Below are the code and all the weights of a small trained network. Each question names an input and a target symbol and asks about switching units off, where a switched-off unit gives its printed mean instead of its output.

import numpy as np


def w(rows, s, z=0):
    codes = np.array(rows[::2]) - 128.0
    scale = np.full(codes.shape[1], s)
    scale[-1] = z or s
    return codes * scale


def norm(h):
    return h / np.sqrt((h * h).mean(-1, keepdims=True) + 1e-5)


def f(y):
    return y / 2 * (1 + np.tanh(0.7978845608 * (y + 0.044715 * y**3)))


def softmax(a):
    e = np.exp(a - a.max(-1, keepdims=True))
    return e / e.sum(-1, keepdims=True)


def log_softmax(a):
    a = a - a.max(-1, keepdims=True)
    return a - np.log(np.exp(a).sum(-1, keepdims=True))


def net(x, mask):
    ids = ['γδζλμξπσψω'.index(c) for c in x.split()]
    T = len(ids)
    res = E[ids] + P[:T]
    r = norm(res)
    for j in range(2):
        rows = slice(3 * j, 3 * j + 3)
        q, k, v = (r @ M[0][rows].T for M in (Q, K, V))
        z = softmax(np.where(np.tri(T) > 0, q @ k.T / 3**0.5, -1e9)) @ v
        o = O[0][rows]
        res = res + np.where(mask[j], z, o[:, -1]) @ o[:, :-1]
    y = f(norm(res) @ A[0][:, :-1].T + A[0][:, -1])
    res = res + np.where(mask[2:6], y, B[0][:, -1]) @ B[0][:, :-1]
    return log_softmax(norm(res)[-1] @ U[:, :-1].T + U[:, -1])


Q, K, V, O, A, B = {}, {}, {}, {}, {}, {}
E = w([
[92,112,234,134,16],'γ',
[79,160,226,174,39],'δ',
[104,146,219,204,82],'ζ',
[105,114,224,176,28],'λ',
[255,20,84,175,66],'μ',
[72,153,212,55,47],'ξ',
[96,109,253,125,66],'π',
[99,162,186,135,35],'σ',
[18,201,242,141,58],'ψ',
[120,160,178,131,93],'ω',
],0.0089)
P = w([
[149,124,91,130,162],'0',
[203,119,251,65,92],'1',
[113,168,158,126,73],'2',
[143,117,86,131,160],'3',
[181,130,243,87,121],'4',
[109,152,149,132,77],'5',
[141,113,83,130,160],'6',
[178,143,251,118,141],'7',
[108,142,145,133,74],'8',
[132,102,77,129,160],'9',
[181,154,247,152,144],'10',
[104,132,138,140,74],'11',
],0.018)
Q[0] = w([
[116,122,158,183,107],'h1',
[41,132,162,107,117],'h1',
[156,155,171,67,173],'h1',
[78,130,105,162,67],'h2',
[249,199,143,86,242],'h2',
[132,131,124,170,135],'h2',
],0.02)
K[0] = w([
[95,89,180,240,75],'h1',
[21,141,164,117,141],'h1',
[171,162,176,89,182],'h1',
[31,89,48,170,166],'h2',
[248,244,214,121,104],'h2',
[128,128,121,189,112],'h2',
],0.014)
V[0] = w([
[203,159,16,185,151],'h1',
[113,129,98,165,29],'h1',
[135,78,233,205,145],'h1',
[184,104,131,27,56],'h2',
[78,179,42,86,57],'h2',
[142,204,105,64,254],'h2',
],0.0074)
O[0] = w([
[118,200,37,56,161,28],'h1',
[121,60,118,2,155,209],'h1',
[134,94,145,62,35,242],'h1',
[105,136,58,147,7,133],'h2',
[155,150,201,50,33,78],'h2',
[91,14,154,46,100,3],'h2',
],0.0078,0.0065)
A[0] = w([
[134,130,140,132,145,28],'n1',
[6,179,231,154,99,109],'n2',
[249,105,196,97,62,67],'n3',
[68,93,114,119,235,1],'n4',
],0.011,0.0073)
B[0] = w([
[163,197,4,211,202,114],'n1',
[147,123,80,126,152,246],'n2',
[82,160,125,161,166,224],'n3',
[147,154,117,192,106,131],'n4',
],0.022,0.011)
U = w([
[109,206,214,164,65,74],'γ',
[102,162,208,113,185,124],'δ',
[217,157,113,202,156,100],'ζ',
[230,181,123,150,30,113],'λ',
[181,62,54,131,104,214],'μ',
[40,88,52,145,106,99],'ξ',
[149,9,172,103,98,196],'π',
[143,128,142,61,48,254],'σ',
[127,39,106,106,231,99],'ψ',
[81,219,56,109,211,6],'ω',
],0.015,0.0073)

Each question gives the input, a string of symbols that net reads in full, and the target symbol t.
The units are the heads (3 rows each of Q, K, V and O) and the neurons (one row each of A and B). Each row of codes is followed by its name. A weight is (code - 128) times the scale printed after its matrix; where a second scale follows, it is the last column's (O, A, B and U).
mask holds one flag per unit, heads first, then neurons. A switched-off unit (its flag False) gives its mean, the last column of its rows in O or B, instead of its output. The means were averaged over made-up inputs and are rounded, as every weight is.
A unit's drop is (log p(t) with every unit on - log p(t) with that unit switched off) / (log p(t) with every unit on - log p(t) with every unit switched off).
The circuit of an input: a set's keep is (log p(t) with only the set's units on - log p(t) with every unit switched off) / (log p(t) with every unit on - log p(t) with every unit switched off). Starting from all 6 units, units are removed one at a time, each time the one whose removal leaves the highest keep (on an exact tie, the one counted first), for as long as the keep stays at least 0.8.
circuit, biggest first: the units of the circuit, biggest drop first
unit that matters most: the unit with the biggest drop
top k neurons: the k neurons with the biggest drops, biggest first
heads that matter: for each layer, one digit per head in row order, 1 if its drop is at least 0.15 and else 0, layers parted by /
input ξ π μ σ δ ζ δ μ ζ δ ψ ψ, target ω: circuit, biggest first -> (n2)
input ω μ σ, target π: heads that matter -> 01
input ω ξ σ μ μ ζ ψ, target ψ: heads that matter -> 01
input λ δ λ λ μ ω, target ζ: circuit, biggest first -> (h2, n3)
input σ λ ζ ψ ζ λ, target δ: top 2 neurons -> (n3, n2)
input ζ ψ ζ ζ μ, target γ: circuit, biggest first -> (n2, n3)
input ψ ω ζ, target δ: circuit, biggest first -> (h2, n2)
input ψ σ σ ξ λ ψ ζ ξ γ, target ψ: circuit, biggest first -> (h2, n2)
input σ ξ ζ ω ξ γ ξ σ δ ψ ζ γ, target δ: circuit, biggest first -> (h2, n3)
input δ ζ ζ ω σ μ λ δ ψ, target ζ: circuit, biggest first -> (h2, n2, n3)
input δ π π ψ σ ζ π μ ψ λ, target λ: top 2 neurons -> (n3, n2)
input σ δ π γ ζ γ π δ ζ, target μ: top 2 neurons -> (n3, n2)
input δ σ ζ, target ω: heads that matter -> 10
input ξ π ψ λ ξ ξ π ξ ζ σ μ, target γ: circuit, biggest first -> (n2)
input δ ζ μ μ γ γ δ ζ π, target ω: circuit, biggest first -> (n2, h2)
input λ π ψ ψ ζ μ π, target π: circuit, biggest first -> (n3, h2, n2)
input ψ ζ ω ζ ω ζ γ λ ζ, target λ: circuit, biggest first -> (h2, n3)
input δ π ω, target ω: heads that matter -> 00
input δ ζ ψ ξ ψ ζ, target σ: heads that matter -> 01
input ζ ψ λ π λ γ ω ψ μ ψ σ π, target δ: unit that matters most -> h2
input λ ζ ζ γ, target γ: heads that matter -> 11
input μ ξ λ ζ λ π σ ψ ξ ψ μ δ, target δ: top 2 neurons -> (n2, n3)
